arr =
array([[4404, 6360, 5915, 6269, 6413, 5427, 5021, 6123, 6966, 6789, 6636,
        5356],
       [5522, 4174, 7152, 4151, 4965, 7649, 5773, 4591, 4148, 3778, 7733,
        4305],
       [5655, 6270, 4680, 6640, 4933, 5183, 7462, 6562, 4169, 5428, 4558,
        6327],
       [6500, 7066, 4140, 7171, 6826, 6748, 3362, 5381, 9355, 6225, 3660,
        5221],
       [6060, 4832, 6834, 4692, 7019, 4934, 4601, 4877, 7580, 5305, 6173,
        3983],
       [3522, 3181, 8215, 3176, 8566, 1926, 4204, 3335, 5219, 4223, 6759,
        2973],
       [7600, 5479, 5581, 5667, 5831, 6241, 5544, 6186, 6365, 4653, 4465,
        5925],
       [9054, 6194, 4809, 6484, 4292, 8458, 6736, 6148, 6268, 4834, 4942,
        6250],
       [5336, 8064, 5217, 7871, 4182, 8087, 6929, 8352, 8483, 7957, 5379,
        7102],
       [6089, 3996, 7832, 4013, 7083, 4632, 4539, 4679, 4823, 3664, 8298,
        2487],
       [6975, 6131, 5544, 6442, 4783, 7406, 6174, 6980, 7592, 6351, 4880,
        4770]])
The entry just left of the smallest entry: 8566
The entry just right of the smallest entry: 4204
Which number is the smallest entry? 1926
Which number is the entry just right of 6636? 5356
The entry just right of 6131 is 5544
Which number is the entry just left of 4632? 7083
Which number is the entry just right of 6089? 3996
The entry just left of the largest entry -> 5381

Read these off the array that follows.
1) Give the entry in the bottom-left corner.
2) Give the 1st entry in reading order.
3) Give the entry directly below the smallest entry.
4) Give the bottom entry of the column that holds the smallest entry.
5) Give the minimum.
6) Give the top entry of the column that holds the largest entry.
7) Give the first entry of the smallest entry's row.
8) Give the entry directly above the centre entry.
[[  4 -22  27  -2  -9  12 -18 -11  25  -8  31 -16 -15]
 [  9 -12   0  14  -1  -3 -18   2   1  -2  -8   0   3]
 [ -1  17   7  -9  -5   5 -18  -5  -1 -10   9 -23   2]
 [  3  15 -12 -15  -7 -16 -18  15 -28   7  -1  -9   1]
 [  8 -14   0  11  -3 -10 -18  12  11  -7  -3  17   1]
 [ 15   5  13  -5 -12   1 -18  -2   6  -5  18 -21   6]
 [ -2 -20  19   6  -9   1 -18 -13  26 -19  11   7  -4]
 [ -3 -14   8  -8  -8 -23 -18   6  10  -7  10   9  -5]
 [ -3   6   5 -11  -2   2 -18   2 -11  -2  23  -8 -18]]
1) -3
2) 4
3) 11
4) -11
5) -28
6) 31
7) 3
8) -18
